Below are the code and all the weights of a small trained network. Each question names an input and a class and asks about switching units off, where a switched-off unit gives its printed mean instead of its output.

import numpy as np


def w(rows, s, z=0):
    codes = np.array(rows[::2]) - 128.0
    scale = np.full(codes.shape[1], s)
    scale[-1] = z or s
    return codes * scale


def f(y):
    return y / 2 * (1 + np.tanh(0.7978845608 * (y + 0.044715 * y**3)))


def log_softmax(a):
    a = a - a.max(-1, keepdims=True)
    return a - np.log(np.exp(a).sum(-1, keepdims=True))


def net(x, mask):
    res = np.array(x, float).reshape(1, 5) / 4 @ E
    y = f(res @ A[0][:, :-1].T + A[0][:, -1])
    res = res + np.where(mask, y, B[0][:, -1]) @ B[0][:, :-1]
    return log_softmax(res[-1] @ U[:, :-1].T + U[:, -1])


A, B = {}, {}
E = w([
[231,185,117,110,188,153],'x0',
[98,70,98,1,126,152],'x1',
[123,135,142,116,120,126],'x2',
[95,98,192,130,207,173],'x3',
[121,142,130,116,148,111],'x4',
],0.014)
A[0] = w([
[117,163,196,156,166,217,149],'neuron 0',
[170,128,153,149,158,199,100],'neuron 1',
[102,136,204,205,139,149,159],'neuron 2',
[60,77,204,132,170,205,143],'neuron 3',
[153,100,58,100,86,42,253],'neuron 4',
[28,137,165,235,116,38,243],'neuron 5',
[157,127,153,123,173,201,123],'neuron 6',
[89,207,122,189,95,84,176],'neuron 7',
[73,107,177,103,184,154,117],'neuron 8',
[213,118,87,16,149,201,71],'neuron 9',
[75,103,82,118,89,83,111],'neuron 10',
[33,71,71,112,132,127,97],'neuron 11',
[240,246,169,160,118,107,180],'neuron 12',
[91,130,163,201,89,69,234],'neuron 13',
[172,128,176,157,147,151,95],'neuron 14',
[110,147,83,98,68,137,163],'neuron 15',
[77,107,204,131,206,189,206],'neuron 16',
[65,91,188,31,147,152,190],'neuron 17',
[86,87,139,36,116,84,185],'neuron 18',
[88,121,103,123,82,114,217],'neuron 19',
[90,112,151,212,110,142,182],'neuron 20',
[149,143,87,48,172,146,83],'neuron 21',
],0.011,0.0041)
B[0] = w([
[41,136,107,131,233,83,174],'neuron 0',
[107,180,124,118,171,101,159],'neuron 1',
[100,106,130,107,178,67,187],'neuron 2',
[133,60,44,96,209,219,198],'neuron 3',
[174,213,171,180,51,134,213],'neuron 4',
[185,72,171,32,139,82,249],'neuron 5',
[56,109,123,84,153,47,165],'neuron 6',
[205,124,99,107,126,112,210],'neuron 7',
[129,98,63,152,155,153,175],'neuron 8',
[167,57,179,4,87,58,204],'neuron 9',
[108,201,200,174,101,135,191],'neuron 10',
[105,144,129,249,140,228,200],'neuron 11',
[151,157,1,198,176,199,240],'neuron 12',
[178,75,97,55,88,91,216],'neuron 13',
[91,196,98,176,202,86,154],'neuron 14',
[135,173,142,154,59,146,178],'neuron 15',
[83,111,102,83,215,157,200],'neuron 16',
[148,92,121,144,117,156,219],'neuron 17',
[157,155,165,166,109,203,213],'neuron 18',
[178,175,123,151,62,148,188],'neuron 19',
[138,73,113,80,167,42,189],'neuron 20',
[128,135,158,71,105,109,174],'neuron 21',
],0.0076,0.016)
U = w([
[245,130,178,25,16,13,209],'0',
[190,126,24,139,132,255,239],'1',
[102,20,184,4,135,53,164],'2',
[39,210,110,140,185,70,5],'3',
[103,166,255,162,1,186,47],'4',
],0.007,0.0023)

Each question gives the input, the list of numbers given to net, and the class t.
The units are the neurons (one row each of A and B). Each row of codes is followed by its name. A weight is (code - 128) times the scale printed after its matrix; where a second scale follows, it is the last column's (A, B and U).
mask holds one flag per neuron, in row order. A switched-off neuron (its flag False) gives its mean, the last column of its row in B, instead of its output. The means were averaged over made-up inputs and are rounded, as every weight is.
A unit's drop is (log p(t) with every unit on - log p(t) with that unit switched off) / (log p(t) with every unit on - log p(t) with every unit switched off).
The circuit of an input: a set's keep is (log p(t) with only the set's units on - log p(t) with every unit switched off) / (log p(t) with every unit on - log p(t) with every unit switched off). Starting from the 12 units with the biggest drops (on a tie, the unit counted first), units are removed one at a time, each time the one whose removal leaves the highest keep (on an exact tie, the one counted first), for as long as the keep stays at least 0.8.
units of the circuit, in order: the units of the circuit, biggest drop first
k most important neurons: the k neurons with the biggest drops, biggest first
drop when u is switched off: that unit's drop, to one decimal
input [5,2,-4,-1,-2], class 0: units of the circuit, in order => (neuron 9)
input [1,5,-6,0,4], class 0: units of the circuit, in order => (neuron 9; neuron 0)
input [-8,0,0,0,-5], class 0: 2 most important neurons => (neuron 5; neuron 12)
input [1,-6,6,-8,-2], class 1: 2 most important neurons => (neuron 12; neuron 9)
input [2,1,-8,-2,0], class 0: 3 most important neurons => (neuron 11; neuron 3; neuron 12)
input [0,8,-7,3,8], class 1: 2 most important neurons => (neuron 11; neuron 18)
input [-6,7,-4,1,8], class 1: 2 most important neurons => (neuron 3; neuron 8)
input [0,3,2,-7,4], class 4: 2 most important neurons => (neuron 5; neuron 13)
input [0,-1,0,4,7], class 2: 2 most important neurons => (neuron 12; neuron 11)
input [7,1,-6,0,5], class 0: 2 most important neurons => (neuron 9; neuron 3)
input [0,-5,3,4,0], class 2: 2 most important neurons => (neuron 5; neuron 11)
input [4,1,-5,7,-7], class 2: drop when neuron 12 is switched off => 0.2
input [4,3,-7,-8,-6], class 0: drop when neuron 9 is switched off => 0.1
input [-7,8,6,-7,2], class 4: drop when neuron 2 is switched off => 0.0
input [2,0,5,7,3], class 3: most important neuron => (neuron 5)
